Here is a tiny trained network, its code and every weight. The questions are about switching its units off for an input and a class, where a switched-off unit gives its printed mean instead of its output.

import numpy as np


def w(rows, s, z=0):
    codes = np.array(rows[::2]) - 128.0
    scale = np.full(codes.shape[1], s)
    scale[-1] = z or s
    return codes * scale


def f(y):
    return np.maximum(y, 0)


def log_softmax(a):
    a = a - a.max(-1, keepdims=True)
    return a - np.log(np.exp(a).sum(-1, keepdims=True))


def net(x, mask):
    res = np.array(x, float).reshape(1, 6) / 4 @ E
    y = f(res @ A[0][:, :-1].T + A[0][:, -1])
    res = res + np.where(mask, y, B[0][:, -1]) @ B[0][:, :-1]
    return log_softmax(res[-1] @ U[:, :-1].T + U[:, -1])


A, B = {}, {}
E = w([
[98,146,87,68,105,220,97,67],'x0',
[227,83,132,143,91,135,140,77],'x1',
[166,161,5,147,177,68,105,174],'x2',
[134,70,121,255,152,160,180,104],'x3',
[176,67,86,96,57,8,98,132],'x4',
[193,190,103,99,54,174,242,171],'x5',
],0.0089)
A[0] = w([
[182,143,151,117,88,39,133,155,233],'neuron 0',
[154,213,41,128,137,183,192,181,197],'neuron 1',
[117,48,139,169,211,93,101,95,224],'neuron 2',
[44,157,192,107,137,172,171,101,243],'neuron 3',
[182,106,135,160,84,155,152,142,254],'neuron 4',
[150,101,86,66,45,126,144,113,176],'neuron 5',
[16,153,139,115,165,141,97,91,254],'neuron 6',
[125,38,130,143,177,59,109,130,254],'neuron 7',
[132,155,94,173,136,104,191,203,193],'neuron 8',
[162,168,100,115,126,74,187,171,238],'neuron 9',
[162,113,166,165,130,176,150,68,159],'neuron 10',
[183,95,105,101,6,96,130,113,167],'neuron 11',
[34,182,136,81,154,145,106,124,180],'neuron 12',
],0.011,0.0031)
B[0] = w([
[127,227,173,106,87,13,85,166,230],'neuron 0',
[119,105,160,31,198,142,121,42,247],'neuron 1',
[110,70,67,166,137,128,109,143,230],'neuron 2',
[108,155,113,140,117,196,185,156,245],'neuron 3',
[168,76,207,176,153,122,205,85,211],'neuron 4',
[180,136,104,140,75,109,152,29,212],'neuron 5',
[77,178,87,174,74,213,101,149,234],'neuron 6',
[95,74,2,194,121,37,48,167,224],'neuron 7',
[80,148,159,117,217,55,142,120,212],'neuron 8',
[113,189,202,94,157,37,100,127,221],'neuron 9',
[192,81,153,142,166,175,143,224,212],'neuron 10',
[197,153,151,171,61,58,167,56,235],'neuron 11',
[113,179,108,125,106,189,109,115,220],'neuron 12',
],0.0094,0.012)
U = w([
[108,122,170,83,230,118,190,51,78],'0',
[198,59,195,148,151,182,221,182,190],'1',
[83,59,26,171,123,116,75,126,129],'2',
[217,154,144,133,2,92,169,13,127],'3',
[68,202,114,126,85,246,144,121,226],'4',
[140,160,114,22,172,197,82,61,128],'5',
[108,193,168,96,137,63,92,185,4],'6',
],0.0088,0.0019)

Each question gives the input, the list of numbers given to net, and the class t.
The units are the neurons (one row each of A and B). Each row of codes is followed by its name. A weight is (code - 128) times the scale printed after its matrix; where a second scale follows, it is the last column's (A, B and U).
mask holds one flag per neuron, in row order. A switched-off neuron (its flag False) gives its mean, the last column of its row in B, instead of its output. The means were averaged over made-up inputs and are rounded, as every weight is.
A unit's drop is (log p(t) with every unit on - log p(t) with that unit switched off) / (log p(t) with every unit on - log p(t) with every unit switched off).
The circuit of an input: a set's keep is (log p(t) with only the set's units on - log p(t) with every unit switched off) / (log p(t) with every unit on - log p(t) with every unit switched off). Starting from the 12 units with the biggest drops (on a tie, the unit counted first), units are removed one at a time, each time the one whose removal leaves the highest keep (on an exact tie, the one counted first), for as long as the keep stays at least 0.8.
units of the circuit, in order: the units of the circuit, biggest drop first
unit that matters most: the unit with the biggest drop
k most important neurons: the k neurons with the biggest drops, biggest first
drop of u: that unit's drop, to one decimal
input [-3,-6,5,-4,-8,-2], class 4: unit that matters most : neuron 6
input [1,1,8,8,4,5], class 0: 2 most important neurons : neuron 8; neuron 1
input [3,-8,3,3,-3,-6], class 4: 2 most important neurons : neuron 6; neuron 12
input [5,-1,8,5,-8,1], class 5: units of the circuit, in order : neuron 1; neuron 4
input [2,-2,6,-7,-4,7], class 5: 3 most important neurons : neuron 1; neuron 4; neuron 12
input [5,-3,0,7,-1,-2], class 4: 2 most important neurons : neuron 7; neuron 6
input [-6,2,7,-1,8,0], class 6: 2 most important neurons : neuron 0; neuron 9
input [3,3,3,5,-2,1], class 1: 2 most important neurons : neuron 10; neuron 9
input [4,-5,0,4,-3,6], class 0: 2 most important neurons : neuron 1; neuron 8
input [4,-8,5,-8,-6,2], class 4: 3 most important neurons : neuron 6; neuron 12; neuron 3
input [-1,6,3,-8,-6,1], class 5: units of the circuit, in order : neuron 11; neuron 1
input [-2,4,7,-4,-1,2], class 6: 2 most important neurons : neuron 0; neuron 9
input [-8,-1,-1,6,-7,-3], class 2: 2 most important neurons : neuron 7; neuron 2
input [-3,-3,2,-7,-5,-8], class 4: units of the circuit, in order : neuron 6
input [-7,-4,-1,4,-2,-8], class 2: drop of neuron 11 : 0.0
input [8,1,5,-7,-8,6], class 5: drop of neuron 1 : 3.3
input [-3,1,1,-5,-5,-5], class 4: drop of neuron 6 : 0.2
